Questions about the matrix below.
1) Which number is the entry just left of the smallest entry?
2) Which number is the 5th entry, reading row by row?
3) Which number is the 3rd entry from the end, reading row by row?
4) Which number is the fifth-last entry, reading row by row?
5) Which number is the largest entry in the first row?
6) Which number is the entry just left of 11.0?
7) Which number is the 3rd entry on the diagonal from the top-right corner?
8) Which number is the last entry, reading row by row?
-24.8 41.9 -37.9 -5.5
-2.6 21.0 18.3 -17.5
0.6 30.6 33.0 -23.7
-28.6 47.2 -42.7 -7.5
-12.9 2.0 -12.0 -15.1
-14.8 11.7 11.0 -38.2
11.5 28.9 38.5 -7.7
1) 47.2
2) -2.6
3) 28.9
4) -38.2
5) 41.9
6) 11.7
7) 30.6
8) -7.7

M = [922, 440, 992, 596, 178, 554, 362]
The entry at the centre: 596
The minimum: 178

data =
[[624 779 545 530 388 649 662 657 608]
 [625 707 684 581 480 622 649 667 691]
 [621 679 670 484 515 763 664 665 649]
 [627 792 479 558 290 669 655 665 634]
 [723 707 456 632 202 586 657 674 632]
 [647 734 625 657  62 692 660 666 691]
 [665 611 504 460 672 635 655 662 597]
 [680 753 579 690 103 705 657 662 645]]
Give the entry directly above the smallest entry.
Answer: 202
The entry just left of 667 -> 649
The fifth entry from the end, reading row by row is 103
The last entry in the row that holds the largest entry -> 634
Give the entry in the top-left corner.
Answer: 624
Give the bottom-right entry.
Answer: 645
Give the first entry in the row that holds the smallest entry.
Answer: 647
Give the entry just left of 504.
Answer: 611
The entry just right of the largest entry is 479
The second entry on the diagonal from the top-right corner: 667
The entry just left of 666 -> 660
Give the smallest entry in the last column.
Answer: 597
The entry in the bottom-left corner is 680
Give the bottom entry of the column that holds the largest entry.
Answer: 753
The 3rd entry in reading order -> 545
Give the 3rd entry on the diagonal from the top-right corner.
Answer: 664
Give the top-right entry.
Answer: 608
Give the smallest entry in the first column.
Answer: 621
The entry directly above 480 is 388
Give the smallest entry.
Answer: 62
The first entry of the largest entry's row is 627
Give the maximum.
Answer: 792
Give the entry just left of 545.
Answer: 779
Give the entry just right of 202.
Answer: 586
The entry just right of the smallest entry -> 692

grid =
-17.4 17.9 23.1 -4.3
17.0 -1.6 -34.0 -27.6
-0.2 8.2 23.1 -27.6
-0.2 -31.0 -24.5 -4.3
42.8 27.7 23.1 30.6
25.6 17.9 -14.9 53.8
-8.8 17.9 4.1 -27.6
-0.2 27.7 -5.4 18.9
-17.4 47.3 42.1 -27.6
-34.6 -21.2 13.6 7.3
-8.8 8.2 23.1 18.9
-8.8 -31.0 -24.5 -50.9
Rows and columns are numbered from 1.
Give the entry in the bottom-left corner.
Answer: -8.8
Give the entry in row 2 and column 1.
Answer: 17.0
Give the bottom-right entry.
Answer: -50.9
Give the entry at row 3, column 2.
Answer: 8.2
Give the entry directly below 7.3.
Answer: 18.9
Give the entry directly above the largest entry.
Answer: 30.6
Give the top entry of the column that holds the smallest entry.
Answer: -4.3
Give the entry directly below 42.8.
Answer: 25.6
The entry in row 1 and column 1 is -17.4
Give the entry in row 3 and column 3.
Answer: 23.1
The entry at row 3, column 1 is -0.2
Give the entry just left of the smallest entry.
Answer: -24.5
Give the entry just left of 53.8.
Answer: -14.9
Give the entry in row 1 and column 2.
Answer: 17.9
Give the entry in row 1 and column 3.
Answer: 23.1
Give the entry in row 2 and column 3.
Answer: -34.0
Give the entry at row 2, column 2.
Answer: -1.6

Questions about the table below.
1) Which number is the entry in the bottom-left corner?
2) Which number is the second entry on the diagonal from the top-right corner?
3) Which number is the smallest entry in the first row?
4) Which number is the largest entry in the last row?
5) Which number is the last entry of the smallest entry's row?
6) Which number is the second smallest entry?
7) Which number is the largest entry in the last column?
8) Which number is the 3rd entry from the end, reading row by row?
[[108 117 129  98 163 199 112 125 117 201 116]
 [147  93  86 196 149 147 161  75 115 140 117]
 [119 123 126 127 221 211 118 117 116 221 116]
 [132 100 100 153 156 160 141  96 116 166 114]
 [112  98 105 108 167 194 119 107 109 214 107]
 [102 105 117  89 167 203 108 115 109 206 108]
 [165 156 149 164  56  70 168 155 163  59 164]
 [182 173 166 193 106 103 179 166 173  94 175]
 [122 125 130 128 212 209 121 122 120 215 120]
 [183 169 161 195 104  97 181 162 172  89 174]]
1) 183
2) 140
3) 98
4) 195
5) 164
6) 59
7) 175
8) 172

[[ -2.970  17.030  -6.677  12.169   5.281  -0.319  20.754   5.676  -9.335]
 [ 16.223  -2.378  16.908   2.585   9.605  14.820 -18.012  -9.801  18.407]
 [ -4.326  15.085  -7.410   9.940   3.134  -2.124  20.707   6.978
  -10.280]]
The entry just left of 5.281 -> 12.169
Which number is the entry just right of 6.978?
A: -10.280
Which number is the entry just right of -2.124?
A: 20.707
The entry just left of the largest entry is -0.319
The entry just right of -2.378: 16.908
The entry just right of 20.707 -> 6.978
Which number is the entry just left of the centre entry?
A: 2.585
The entry just right of the centre entry is 14.820
The entry just left of -7.410: 15.085
The median entry is 5.281

Read these off the array that follows. Indices start at 1.
1) What is the entry in the bottom-left corner?
2) What is the entry directly below the centre entry?
3) What is the entry in the top-left corner?
4) What is the entry directly above 31?
5) What is the entry at row 2, column 1?
6) What is the entry just right of the largest entry?
7) What is the entry just left of the smallest entry?
8) What is the entry at row 3, column 1?
55,56,55,24,56,63,79
57,71,31,57,64,54,51
57,61,37,59,65,46,59
49,65,68,4,73,64,55
61,67,95,45,51,49,52
1) 61
2) 4
3) 55
4) 55
5) 57
6) 45
7) 68
8) 57
